[[  2  36  19 -41   6]
 [  6 -16 -55   1   2]
 [ 18  40  -7 -28  24]]
->
[[ 24 -28  -7  40  18]
 [  2   1 -55 -16   6]
 [  6 -41  19  36   2]]

[[ 60  61 -52 -62   4  39  -4]
 [ 37  50 -47  50  -8  24  -4]
 [-20  47 -60 -32  -2  50  32]
 [-44  -3 -17  34  13 -38  -3]
 [-12 -31 -47  25  -3 -40  16]
 [-51  25  47  17  22 -57  63]
 [-18  48  29  56 -61  56 -17]]
->
[[-17  56 -61  56  29  48 -18]
 [ 63 -57  22  17  47  25 -51]
 [ 16 -40  -3  25 -47 -31 -12]
 [ -3 -38  13  34 -17  -3 -44]
 [ 32  50  -2 -32 -60  47 -20]
 [ -4  24  -8  50 -47  50  37]
 [ -4  39   4 -62 -52  61  60]]

[[ 12  -5 -57 -43   6]
 [-17  30 -40 -57  15]
 [ 14  -8 -52 -50  17]
 [  2  21 -56 -55   9]
 [ -9  -2 -35 -54  16]
 [-20  -2 -26 -56  18]
 [  8  -6 -37 -55  18]
 [ 12  -2 -58 -44   6]
 [-13 -14 -29 -45  12]
 [-10 -18 -30 -44  11]]
->
[[ 11 -44 -30 -18 -10]
 [ 12 -45 -29 -14 -13]
 [  6 -44 -58  -2  12]
 [ 18 -55 -37  -6   8]
 [ 18 -56 -26  -2 -20]
 [ 16 -54 -35  -2  -9]
 [  9 -55 -56  21   2]
 [ 17 -50 -52  -8  14]
 [ 15 -57 -40  30 -17]
 [  6 -43 -57  -5  12]]

[[ 15  28 -45]
 [-21  22  59]
 [ 11  22  24]
 [  2  36  59]
 [  8 -36  28]
 [  8  42  14]]
->
[[ 14  42   8]
 [ 28 -36   8]
 [ 59  36   2]
 [ 24  22  11]
 [ 59  22 -21]
 [-45  28  15]]

[[38  6  4  9  5 -2  1  5  3  4]
 [48  2  8 11 23 -2  2 16  1 10]
 [26  6  5  5  4  1 -1  5  2  2]
 [16  8 19  3 10  1 -1 12  5  1]
 [32  6  8  6 13  0  0 12  2  5]
 [38  7  3  9  6 -2  1  8  2  4]
 [10  3  4  1  6  2 -1  3  2  0]
 [24  3 10  4 10  0 -1  5  2  4]]
->
[[ 4  2  5 -1  0 10  4 10  3 24]
 [ 0  2  3 -1  2  6  1  4  3 10]
 [ 4  2  8  1 -2  6  9  3  7 38]
 [ 5  2 12  0  0 13  6  8  6 32]
 [ 1  5 12 -1  1 10  3 19  8 16]
 [ 2  2  5 -1  1  4  5  5  6 26]
 [10  1 16  2 -2 23 11  8  2 48]
 [ 4  3  5  1 -2  5  9  4  6 38]]

[[ -1   0   7  -6   6  46   1  41  10]
 [ -8   6  12   1  10  58  -3  51 -16]]
->
[[-16  51  -3  58  10   1  12   6  -8]
 [ 10  41   1  46   6  -6   7   0  -1]]

[[ 17  15 -34 -35  18  44]
 [-19 -28  24 -13  46  33]
 [ 52  29  22  14 -19  24]
 [ 40 -13  30  34  11 -33]
 [ 16  11  15  21 -63  -5]
 [  7 -25  16   0  51  39]
 [ 55 -22 -13 -25  17  24]]
->
[[ 24  17 -25 -13 -22  55]
 [ 39  51   0  16 -25   7]
 [ -5 -63  21  15  11  16]
 [-33  11  34  30 -13  40]
 [ 24 -19  14  22  29  52]
 [ 33  46 -13  24 -28 -19]
 [ 44  18 -35 -34  15  17]]
